Below are the code and all the weights of a small trained network. Each question names an input and a class and asks about switching units off, where a switched-off unit gives its printed mean instead of its output.

import numpy as np


def w(rows, s, z=0):
    codes = np.array(rows[::2]) - 128.0
    scale = np.full(codes.shape[1], s)
    scale[-1] = z or s
    return codes * scale


def norm(h):
    return h / np.sqrt((h * h).mean(-1, keepdims=True) + 1e-5)


def f(y):
    return np.maximum(y, 0)


def log_softmax(a):
    a = a - a.max(-1, keepdims=True)
    return a - np.log(np.exp(a).sum(-1, keepdims=True))


def net(x, mask):
    res = np.array(x, float).reshape(1, 7) / 4 @ E
    u = 0
    for l in range(2):
        y = f(norm(res) @ A[l][:, :-1].T + A[l][:, -1])
        res = res + np.where(mask[u : u + 6], y, B[l][:, -1]) @ B[l][:, :-1]
        u += 6
    return log_softmax(norm(res)[-1] @ U[:, :-1].T + U[:, -1])


A, B = {}, {}
E = w([
[57,147,71,177],'x0',
[125,114,85,137],'x1',
[143,114,8,33],'x2',
[213,78,159,45],'x3',
[39,97,170,58],'x4',
[143,187,235,78],'x5',
[44,2,180,98],'x6',
],0.0063)
A[0] = w([
[77,254,124,22,130],'L0N0',
[125,58,29,96,112],'L0N1',
[147,65,117,168,147],'L0N2',
[212,86,111,152,253],'L0N3',
[137,162,76,223,176],'L0N4',
[137,55,82,45,106],'L0N5',
],0.0099,0.0039)
B[0] = w([
[179,155,141,122,220],'L0N0',
[173,183,118,72,210],'L0N1',
[255,240,162,87,181],'L0N2',
[123,185,91,82,242],'L0N3',
[104,95,126,249,255],'L0N4',
[97,85,155,122,200],'L0N5',
],0.01,0.0056)
A[1] = w([
[210,195,244,216,121],'L1N0',
[17,122,199,62,189],'L1N1',
[32,103,220,181,115],'L1N2',
[213,255,20,227,2],'L1N3',
[68,43,186,171,247],'L1N4',
[35,88,86,103,163],'L1N5',
],0.0087,0.0044)
B[1] = w([
[122,132,112,193,243],'L1N0',
[2,218,238,197,191],'L1N1',
[90,48,148,123,182],'L1N2',
[197,164,206,142,255],'L1N3',
[104,73,109,219,194],'L1N4',
[133,169,174,158,155],'L1N5',
],0.0085,0.0081)
U = w([
[14,85,204,161,192],'0',
[141,128,27,5,182],'1',
[212,236,151,191,213],'2',
[98,113,53,211,71],'3',
[113,95,86,122,2],'4',
],0.013,0.0068)

Each question gives the input, the list of numbers given to net, and the class t.
The units are the neurons (one row each of A and B). Each row of codes is followed by its name. A weight is (code - 128) times the scale printed after its matrix; where a second scale follows, it is the last column's (A, B and U).
mask holds one flag per neuron, layer by layer. A switched-off neuron (its flag False) gives its mean, the last column of its row in B, instead of its output. The means were averaged over made-up inputs and are rounded, as every weight is.
A unit's drop is (log p(t) with every unit on - log p(t) with that unit switched off) / (log p(t) with every unit on - log p(t) with every unit switched off).
The circuit of an input: a set's keep is (log p(t) with only the set's units on - log p(t) with every unit switched off) / (log p(t) with every unit on - log p(t) with every unit switched off). Starting from all 12 units, units are removed one at a time, each time the one whose removal leaves the highest keep (on an exact tie, the one counted first), for as long as the keep stays at least 0.8.
units of the circuit, in order: the units of the circuit, biggest drop first
most important unit: the unit with the biggest drop
k most important neurons: the k neurons with the biggest drops, biggest first
top k neurons in layer l: the k neurons of layer l with the biggest drops, biggest first
drop when u is switched off: that unit's drop, to one decimal
input [-6,-3,8,7,0,6,-3], class 1: most important unit	L1N3
input [-3,5,6,-4,-6,-3,5], class 1: units of the circuit, in order	L0N1; L1N1
input [-3,7,5,-8,-2,-6,7], class 2: units of the circuit, in order	L0N2; L0N1
input [-5,5,6,2,-5,4,8], class 1: units of the circuit, in order	L0N1; L1N3
input [-3,-5,-7,-7,-4,-3,-4], class 3: 2 most important neurons	L0N4; L0N1
input [0,-3,-8,-3,-1,-3,-2], class 3: top 3 neurons in layer 0	L0N4; L0N1; L0N0
input [-1,3,-2,6,-7,-2,6], class 1: top 2 neurons in layer 0	L0N4; L0N3
input [3,2,7,6,7,7,-8], class 1: top 2 neurons in layer 0	L0N4; L0N2
input [1,1,2,6,5,5,0], class 0: top 2 neurons in layer 1	L1N1; L1N3
input [-1,7,-3,1,-5,-6,7], class 2: drop when L0N2 is switched off	0.4
input [-3,3,1,4,-4,2,5], class 1: drop when L1N3 is switched off	0.2
